Here is a tiny trained network, its code and every weight. The questions are about switching its units off for an input and a class, where a switched-off unit gives its printed mean instead of its output.

import numpy as np


def w(rows, s, z=0):
    codes = np.array(rows[::2]) - 128.0
    scale = np.full(codes.shape[1], s)
    scale[-1] = z or s
    return codes * scale


def norm(h):
    return h / np.sqrt((h * h).mean(-1, keepdims=True) + 1e-5)


def f(y):
    return y / 2 * (1 + np.tanh(0.7978845608 * (y + 0.044715 * y**3)))


def log_softmax(a):
    a = a - a.max(-1, keepdims=True)
    return a - np.log(np.exp(a).sum(-1, keepdims=True))


def net(x, mask):
    res = np.array(x, float).reshape(1, 6) / 4 @ E
    u = 0
    for l in range(2):
        y = f(norm(res) @ A[l][:, :-1].T + A[l][:, -1])
        res = res + np.where(mask[u : u + 3], y, B[l][:, -1]) @ B[l][:, :-1]
        u += 3
    return log_softmax(norm(res)[-1] @ U[:, :-1].T + U[:, -1])


A, B = {}, {}
E = w([
[142,140,115,139,125,131,147,137,149,153,129],'x0',
[95,106,84,161,238,48,79,1,174,182,144],'x1',
[93,126,104,117,135,141,133,138,120,127,140],'x2',
[145,68,56,139,121,91,196,142,132,35,108],'x3',
[127,105,122,132,133,129,138,144,134,154,133],'x4',
[175,155,134,72,147,132,44,147,115,185,173],'x5',
],0.0072)
A[0] = w([
[227,147,141,39,140,201,105,229,137,88,204,148],'L0N0',
[96,135,126,126,253,109,57,118,205,133,94,254],'L0N1',
[122,170,196,62,142,168,163,132,92,179,105,18],'L0N2',
],0.0055,0.0021)
B[0] = w([
[120,80,16,150,198,113,96,36,169,80,70,253],'L0N0',
[180,149,212,74,45,125,161,160,235,115,253,238],'L0N1',
[83,100,171,223,127,85,176,88,15,174,161,153],'L0N2',
],0.0069,0.0057)
A[1] = w([
[155,120,139,152,168,68,187,78,118,107,224,2],'L1N0',
[83,163,209,198,63,251,122,152,82,171,106,167],'L1N1',
[247,152,98,126,131,230,58,161,2,175,163,61],'L1N2',
],0.0053,0.0026)
B[1] = w([
[19,152,58,159,130,2,214,67,99,114,135,196],'L1N0',
[194,60,53,143,155,160,87,102,158,108,134,254],'L1N1',
[60,161,38,141,236,52,174,87,46,72,66,176],'L1N2',
],0.013,0.0031)
U = w([
[200,72,78,129,149,201,56,159,148,80,85,227],'0',
[84,146,86,168,218,81,149,74,105,111,91,163],'1',
[117,119,151,118,81,101,135,88,223,129,182,129],'2',
[137,205,195,56,125,85,34,149,121,202,188,3],'3',
[154,125,173,119,27,183,192,255,125,65,81,85],'4',
],0.011,0.0031)

Each question gives the input, the list of numbers given to net, and the class t.
The units are the neurons (one row each of A and B). Each row of codes is followed by its name. A weight is (code - 128) times the scale printed after its matrix; where a second scale follows, it is the last column's (A, B and U).
mask holds one flag per neuron, layer by layer. A switched-off neuron (its flag False) gives its mean, the last column of its row in B, instead of its output. The means were averaged over made-up inputs and are rounded, as every weight is.
A unit's drop is (log p(t) with every unit on - log p(t) with that unit switched off) / (log p(t) with every unit on - log p(t) with every unit switched off).
The circuit of an input: a set's keep is (log p(t) with only the set's units on - log p(t) with every unit switched off) / (log p(t) with every unit on - log p(t) with every unit switched off). Starting from all 6 units, units are removed one at a time, each time the one whose removal leaves the highest keep (on an exact tie, the one counted first), for as long as the keep stays at least 0.8.
circuit, biggest first: the units of the circuit, biggest drop first
k most important neurons: the k neurons with the biggest drops, biggest first
top k neurons in layer l: the k neurons of layer l with the biggest drops, biggest first
drop when u is switched off: that unit's drop, to one decimal
input [-6,-3,4,0,-7,-5], class 0: circuit, biggest first -> L1N1, L0N1, L0N0
input [7,-3,3,-3,1,6], class 1: most important neuron -> L1N2
input [8,-2,-3,-6,7,1], class 1: 2 most important neurons -> L1N2, L0N1
input [-7,-1,0,-3,-7,-7], class 0: circuit, biggest first -> L1N1, L0N0
input [-4,7,1,-8,-4,-1], class 2: 2 most important neurons -> L0N1, L1N0
input [-1,-7,0,0,-1,-6], class 0: 2 most important neurons -> L1N1, L0N1
input [8,-1,-5,5,1,-2], class 4: circuit, biggest first -> L0N0, L1N1
input [-7,6,8,7,-4,7], class 2: 2 most important neurons -> L0N1, L1N2
input [3,0,5,-4,-7,3], class 1: 2 most important neurons -> L0N2, L1N2
input [4,0,-1,-3,-7,-1], class 0: 3 most important neurons -> L1N1, L0N0, L0N1
input [8,8,-2,-3,3,6], class 3: 2 most important neurons -> L0N0, L1N1
input [2,-3,-5,-8,0,-1], class 0: 2 most important neurons -> L1N1, L1N0
input [1,-1,2,1,2,-8], class 4: 2 most important neurons -> L0N0, L1N0
input [4,8,-3,4,2,7], class 2: 2 most important neurons -> L0N1, L1N0
input [-6,-2,-8,8,-3,-3], class 4: top 2 neurons in layer 1 -> L1N1, L1N2
input [8,-5,-1,-3,2,7], class 1: drop when L1N2 is switched off -> 0.3
input [-6,4,-2,-4,-2,-4], class 2: drop when L0N1 is switched off -> 0.3
input [5,6,-1,-3,-7,4], class 3: drop when L1N1 is switched off -> 0.2
input [2,-7,-7,-7,7,-2], class 0: drop when L0N1 is switched off -> 0.0
input [-8,8,-2,-3,2,-3], class 2: top neuron in layer 1 -> L1N2
input [2,1,-8,-4,-1,-4], class 2: top neuron in layer 1 -> L1N2
